Below is a small trained network, with its code and all its weights. Each question gives an input and a class and asks what happens when units are switched off, that is, made to give their printed mean instead of their output.

import numpy as np


def w(rows, s, z=0):
    codes = np.array(rows[::2]) - 128.0
    scale = np.full(codes.shape[1], s)
    scale[-1] = z or s
    return codes * scale


def norm(h):
    return h / np.sqrt((h * h).mean(-1, keepdims=True) + 1e-5)


def f(y):
    return np.maximum(y, 0)


def log_softmax(a):
    a = a - a.max(-1, keepdims=True)
    return a - np.log(np.exp(a).sum(-1, keepdims=True))


def net(x, mask):
    res = np.array(x, float).reshape(1, 2) / 4 @ E
    u = 0
    for l in range(3):
        y = f(norm(res) @ A[l][:, :-1].T + A[l][:, -1])
        res = res + np.where(mask[u : u + 9], y, B[l][:, -1]) @ B[l][:, :-1]
        u += 9
    return log_softmax(norm(res)[-1] @ U[:, :-1].T + U[:, -1])


A, B = {}, {}
E = w([
[31,129,129,134,21,106,43,97,74,110,217,127],'x0',
[210,125,129,129,51,133,167,213,115,153,249,141],'x1',
],0.014)
A[0] = w([
[133,242,122,208,104,34,91,26,97,1,123,183,3],'0.n1',
[82,124,80,82,157,138,131,91,104,97,79,139,127],'0.n2',
[131,127,78,80,99,164,133,209,155,117,144,115,126],'0.n3',
[103,157,187,158,151,109,129,82,154,121,92,108,103],'0.n4',
[197,100,109,37,158,179,147,200,117,229,84,183,64],'0.n5',
[68,156,70,123,74,81,146,181,92,159,156,134,30],'0.n6',
[93,180,96,177,98,154,141,125,59,111,123,132,55],'0.n7',
[183,147,169,168,118,141,175,132,162,140,120,141,158],'0.n8',
[92,95,108,139,91,51,77,130,91,150,188,167,118],'0.n9',
],0.0066,0.018)
B[0] = w([
[134,191,101,48,129,196,120,151,92,106,114,150,128],'0.n1',
[122,112,103,109,115,105,150,82,87,169,105,50,211],'0.n2',
[117,136,150,147,114,72,142,67,118,156,76,136,191],'0.n3',
[133,130,141,136,100,136,114,108,105,141,102,104,170],'0.n4',
[149,109,29,159,101,112,103,112,50,155,131,162,186],'0.n5',
[205,158,108,251,103,53,113,126,110,159,160,156,128],'0.n6',
[161,159,170,145,187,77,166,108,83,210,122,132,128],'0.n7',
[99,138,112,100,107,181,60,119,109,102,113,89,254],'0.n8',
[101,132,130,105,114,173,132,121,88,104,112,68,230],'0.n9',
],0.011,0.0066)
A[1] = w([
[27,183,178,226,180,59,169,196,179,30,182,183,4],'1.n1',
[158,131,142,125,115,108,160,168,147,138,176,156,89],'1.n2',
[133,139,146,109,117,168,131,132,108,123,108,95,122],'1.n3',
[193,127,129,128,195,159,185,170,153,141,111,145,106],'1.n4',
[107,104,136,158,162,108,132,137,177,106,135,180,55],'1.n5',
[187,130,142,122,104,127,178,174,134,157,183,139,114],'1.n6',
[147,130,113,129,114,138,122,113,107,139,111,99,120],'1.n7',
[162,136,161,212,124,115,100,126,138,117,143,179,54],'1.n8',
[157,208,182,206,148,109,154,127,217,79,127,251,40],'1.n9',
],0.022,0.021)
B[1] = w([
[189,165,152,179,168,76,180,90,192,154,74,182,128],'1.n1',
[120,118,119,160,132,97,154,149,158,181,126,168,161],'1.n2',
[146,119,125,146,144,99,147,152,145,123,149,160,232],'1.n3',
[101,102,158,97,77,184,79,142,107,86,163,85,247],'1.n4',
[121,99,84,92,128,129,118,114,124,73,122,91,128],'1.n5',
[113,183,174,156,170,117,138,70,105,162,77,145,236],'1.n6',
[144,108,101,117,141,128,132,142,156,148,140,135,248],'1.n7',
[101,116,120,105,149,128,107,145,121,62,114,85,128],'1.n8',
[108,64,5,47,129,104,80,111,148,68,207,137,128],'1.n9',
],0.023,0.012)
A[2] = w([
[171,109,93,129,153,95,208,146,143,126,168,146,16],'2.n1',
[180,150,191,114,130,223,140,174,136,115,155,131,105],'2.n2',
[112,167,151,157,208,100,137,59,141,104,4,144,2],'2.n3',
[224,129,120,190,122,118,219,197,175,90,131,239,12],'2.n4',
[181,161,164,198,111,133,190,175,123,186,147,194,29],'2.n5',
[184,92,131,75,134,165,112,194,211,95,117,118,67],'2.n6',
[194,82,114,168,148,88,174,170,196,149,148,194,70],'2.n7',
[93,142,127,124,29,130,79,139,72,106,209,112,71],'2.n8',
[159,210,172,156,152,114,148,121,160,147,92,212,2],'2.n9',
],0.016,0.0065)
B[2] = w([
[187,136,161,118,156,125,133,190,176,121,57,127,155],'2.n1',
[129,65,90,154,38,140,74,150,69,44,87,140,186],'2.n2',
[10,251,216,215,222,55,200,61,43,207,82,198,224],'2.n3',
[194,133,94,77,192,42,135,154,201,184,99,191,160],'2.n4',
[95,123,124,141,184,47,144,111,156,133,80,130,195],'2.n5',
[137,124,68,106,62,148,104,124,59,102,152,127,195],'2.n6',
[197,111,66,114,136,140,125,158,194,150,92,161,174],'2.n7',
[138,52,88,119,47,220,60,203,76,64,192,77,252],'2.n8',
[64,153,186,213,102,131,148,55,74,156,123,170,187],'2.n9',
],0.015,0.016)
U = w([
[87,93,106,131,51,187,73,187,87,66,155,100,162],'0',
[59,169,164,191,178,48,177,72,91,201,89,149,177],'1',
[218,85,78,107,118,97,128,212,208,137,97,163,155],'2',
[173,194,171,5,180,227,252,25,192,36,248,159,6],'3',
[165,179,166,23,215,196,244,72,168,34,238,104,6],'4',
[213,216,199,20,219,224,245,5,216,11,250,64,6],'5',
[190,208,201,8,198,221,248,4,225,5,241,98,6],'6',
],0.023,0.022)

Each question gives the input, the list of numbers given to net, and the class t.
The units are the neurons (one row each of A and B). Each row of codes is followed by its name. A weight is (code - 128) times the scale printed after its matrix; where a second scale follows, it is the last column's (A, B and U).
mask holds one flag per neuron, layer by layer. A switched-off neuron (its flag False) gives its mean, the last column of its row in B, instead of its output. The means were averaged over made-up inputs and are rounded, as every weight is.
A unit's drop is (log p(t) with every unit on - log p(t) with that unit switched off) / (log p(t) with every unit on - log p(t) with every unit switched off).
The circuit of an input: a set's keep is (log p(t) with only the set's units on - log p(t) with every unit switched off) / (log p(t) with every unit on - log p(t) with every unit switched off). Starting from the 12 units with the biggest drops (on a tie, the unit counted first), units are removed one at a time, each time the one whose removal leaves the highest keep (on an exact tie, the one counted first), for as long as the keep stays at least 0.8.
units of the circuit, in order: the units of the circuit, biggest drop first
most important unit: the unit with the biggest drop
k most important neurons: the k neurons with the biggest drops, biggest first
top k neurons in layer l: the k neurons of layer l with the biggest drops, biggest first
drop of u: that unit's drop, to one decimal
input [4,7], class 1: units of the circuit, in order -> [1.n6]
input [-8,-8], class 0: 2 most important neurons -> [1.n4, 1.n6]
input [1,-2], class 2: top 2 neurons in layer 1 -> [1.n6, 1.n4]
input [3,-2], class 2: 3 most important neurons -> [1.n6, 1.n4, 1.n3]
input [4,5], class 1: top 2 neurons in layer 0 -> [0.n8, 0.n2]
input [-5,-5], class 0: 2 most important neurons -> [1.n6, 0.n3]
input [-2,2], class 2: 2 most important neurons -> [0.n8, 1.n4]
input [-7,-7], class 0: 2 most important neurons -> [1.n4, 1.n6]
input [-1,-3], class 2: 3 most important neurons -> [1.n6, 1.n4, 1.n7]
input [6,7], class 1: 3 most important neurons -> [1.n4, 1.n6, 0.n8]
input [2,-3], class 2: 3 most important neurons -> [1.n6, 1.n4, 2.n3]
input [-5,7], class 1: drop of 1.n6 -> 7.5
input [-2,0], class 2: drop of 1.n4 -> 0.5
input [-1,1], class 2: drop of 1.n6 -> 1.1
input [4,6], class 1: most important unit -> 1.n4
input [3,0], class 2: top 3 neurons in layer 1 -> [1.n6, 1.n4, 1.n3]
input [-8,-7], class 0: top 2 neurons in layer 1 -> [1.n4, 1.n6]
